Below are the code and all the weights of a small trained network. Each question names an input and a target symbol and asks about switching units off, where a switched-off unit gives its printed mean instead of its output.

import numpy as np


def w(rows, s, z=0):
    codes = np.array(rows[::2]) - 128.0
    scale = np.full(codes.shape[1], s)
    scale[-1] = z or s
    return codes * scale


def f(y):
    return np.maximum(y, 0)


def softmax(a):
    e = np.exp(a - a.max(-1, keepdims=True))
    return e / e.sum(-1, keepdims=True)


def log_softmax(a):
    a = a - a.max(-1, keepdims=True)
    return a - np.log(np.exp(a).sum(-1, keepdims=True))


def net(x, mask):
    ids = ['αδζημπσ'.index(c) for c in x.split()]
    T = len(ids)
    res = E[ids] + P[:T]
    r = res
    for j in range(3):
        rows = slice(4 * j, 4 * j + 4)
        q, k, v = (r @ M[0][rows].T for M in (Q, K, V))
        z = softmax(np.where(np.tri(T) > 0, q @ k.T / 4**0.5, -1e9)) @ v
        o = O[0][rows]
        res = res + np.where(mask[j], z, o[:, -1]) @ o[:, :-1]
    y = f(res @ A[0][:, :-1].T + A[0][:, -1])
    res = res + np.where(mask[3:15], y, B[0][:, -1]) @ B[0][:, :-1]
    return log_softmax(res[-1] @ U[:, :-1].T + U[:, -1])


Q, K, V, O, A, B = {}, {}, {}, {}, {}, {}
E = w([
[155,123,69,147,236,58],'α',
[226,198,163,76,69,66],'δ',
[192,48,137,140,150,134],'ζ',
[131,157,64,123,128,140],'η',
[86,78,19,182,65,194],'μ',
[133,107,130,248,143,78],'π',
[222,222,119,196,194,170],'σ',
],0.018)
P = w([
[84,255,139,189,174,162],'0',
[117,212,121,165,143,153],'1',
[132,170,131,141,122,136],'2',
[160,149,102,144,91,130],'3',
[170,134,106,128,71,139],'4',
[201,143,89,112,66,152],'5',
[222,142,71,115,78,159],'6',
[222,127,93,134,32,122],'7',
],0.0062)
Q[0] = w([
[50,104,170,91,114,168],'h0',
[150,133,144,89,107,160],'h0',
[106,134,124,41,125,148],'h0',
[144,154,142,94,198,83],'h0',
[132,106,68,159,80,138],'h1',
[124,150,170,137,112,83],'h1',
[104,128,193,122,193,166],'h1',
[99,83,131,59,113,119],'h1',
[164,152,190,74,102,47],'h2',
[74,102,246,126,111,157],'h2',
[96,167,148,87,118,143],'h2',
[124,115,212,60,122,116],'h2',
],0.011)
K[0] = w([
[62,89,72,245,152,166],'h0',
[94,148,118,102,139,181],'h0',
[100,161,91,102,136,116],'h0',
[144,191,155,117,173,95],'h0',
[158,161,114,146,56,114],'h1',
[132,138,137,146,165,103],'h1',
[132,90,77,166,159,140],'h1',
[99,191,128,191,111,123],'h1',
[87,149,152,88,99,139],'h2',
[65,165,134,120,121,127],'h2',
[82,146,112,145,139,110],'h2',
[95,179,118,127,138,106],'h2',
],0.013)
V[0] = w([
[126,59,26,198,125,197],'h0',
[104,161,117,255,233,148],'h0',
[91,78,49,159,203,194],'h0',
[114,109,221,92,145,110],'h0',
[156,52,91,150,132,145],'h1',
[197,187,97,118,34,4],'h1',
[96,171,34,127,118,106],'h1',
[61,112,91,238,185,166],'h1',
[108,160,115,183,145,112],'h2',
[133,98,175,98,123,115],'h2',
[119,137,93,113,127,95],'h2',
[80,176,132,193,181,134],'h2',
],0.0073)
O[0] = w([
[166,140,169,116,65,88,142],'h0',
[254,116,93,140,145,129,254],'h0',
[211,96,171,88,62,43,99],'h0',
[134,138,194,156,194,132,28],'h0',
[233,184,108,126,67,61,147],'h1',
[132,147,110,120,212,164,204],'h1',
[69,143,182,167,176,134,173],'h1',
[102,95,136,139,71,114,177],'h1',
[96,190,145,113,98,72,187],'h2',
[154,106,92,177,126,109,62],'h2',
[95,118,126,128,174,127,114],'h2',
[82,138,206,150,105,75,192],'h2',
],0.0065,0.0059)
A[0] = w([
[143,164,100,71,88,125,116],'n0',
[9,112,120,158,154,154,2],'n1',
[190,158,137,113,245,124,143],'n2',
[86,121,124,166,54,105,29],'n3',
[186,106,128,53,95,150,219],'n4',
[174,98,118,2,171,63,134],'n5',
[103,159,22,147,84,85,179],'n6',
[180,79,176,206,128,165,126],'n7',
[222,46,183,123,117,70,144],'n8',
[154,229,86,131,156,123,173],'n9',
[127,71,97,187,170,154,156],'n10',
[155,33,237,220,119,63,118],'n11',
],0.0077,0.0055)
B[0] = w([
[140,198,116,171,124,100,153],'n0',
[150,152,197,42,63,117,166],'n1',
[172,12,153,103,3,65,239],'n2',
[172,76,66,151,57,128,145],'n3',
[19,235,166,80,150,173,190],'n4',
[56,68,122,90,189,60,159],'n5',
[52,137,96,207,154,87,191],'n6',
[114,205,88,145,196,173,177],'n7',
[123,101,182,2,107,162,219],'n8',
[85,112,220,181,114,57,247],'n9',
[201,155,86,173,140,108,172],'n10',
[122,105,19,97,215,216,176],'n11',
],0.0062,0.013)
U = w([
[169,77,139,83,134,213,178],'α',
[2,225,146,133,200,114,252],'δ',
[176,83,41,220,192,178,201],'ζ',
[103,127,157,118,144,150,35],'η',
[117,89,108,147,74,155,53],'μ',
[132,63,123,128,158,70,19],'π',
[209,144,178,165,119,145,97],'σ',
],0.0087,0.0036)

Each question gives the input, a string of symbols that net reads in full, and the target symbol t.
The units are the heads (4 rows each of Q, K, V and O) and the neurons (one row each of A and B). Each row of codes is followed by its name. A weight is (code - 128) times the scale printed after its matrix; where a second scale follows, it is the last column's (O, A, B and U).
mask holds one flag per unit, heads first, then neurons. A switched-off unit (its flag False) gives its mean, the last column of its rows in O or B, instead of its output. The means were averaged over made-up inputs and are rounded, as every weight is.
A unit's drop is (log p(t) with every unit on - log p(t) with that unit switched off) / (log p(t) with every unit on - log p(t) with every unit switched off).
The circuit of an input: a set's keep is (log p(t) with only the set's units on - log p(t) with every unit switched off) / (log p(t) with every unit on - log p(t) with every unit switched off). Starting from the 12 units with the biggest drops (on a tie, the unit counted first), units are removed one at a time, each time the one whose removal leaves the highest keep (on an exact tie, the one counted first), for as long as the keep stays at least 0.8.
units of the circuit, in order: the units of the circuit, biggest drop first
top k neurons: the k neurons with the biggest drops, biggest first
heads that matter: for each layer, one digit per head in row order, 1 if its drop is at least 0.15 and else 0, layers parted by /
drop of u: that unit's drop, to one decimal
input σ δ α ζ η, target ζ: units of the circuit, in order : h2, n8
input μ σ δ σ ζ η σ μ, target ζ: heads that matter : 011
input σ σ δ σ ζ α π α, target ζ: heads that matter : 111
input δ σ α σ μ, target δ: units of the circuit, in order : h1, h0, n2, n4
input ζ α δ μ, target δ: units of the circuit, in order : h0, h1, n2, n4
input α σ η σ ζ σ η ζ, target α: heads that matter : 000
input π α π σ σ μ σ η, target δ: heads that matter : 000
input α α δ ζ ζ σ σ σ, target ζ: units of the circuit, in order : h0, h2, n4, n10
input σ ζ η α μ π, target ζ: top 2 neurons : n11, n2
input α π α π ζ ζ η, target δ: heads that matter : 100
input η η δ η δ δ ζ, target ζ: top 3 neurons : n10, n8, n4
input ζ α η π δ η ζ, target ζ: top 2 neurons : n8, n10
input μ η μ α π σ δ σ, target δ: top neuron : n9
input π η ζ δ α ζ σ, target ζ: drop of h2 : 1.5
input α π α, target π: drop of n9 : 0.0
input α δ σ σ α σ ζ η, target ζ: drop of h2 : 0.7
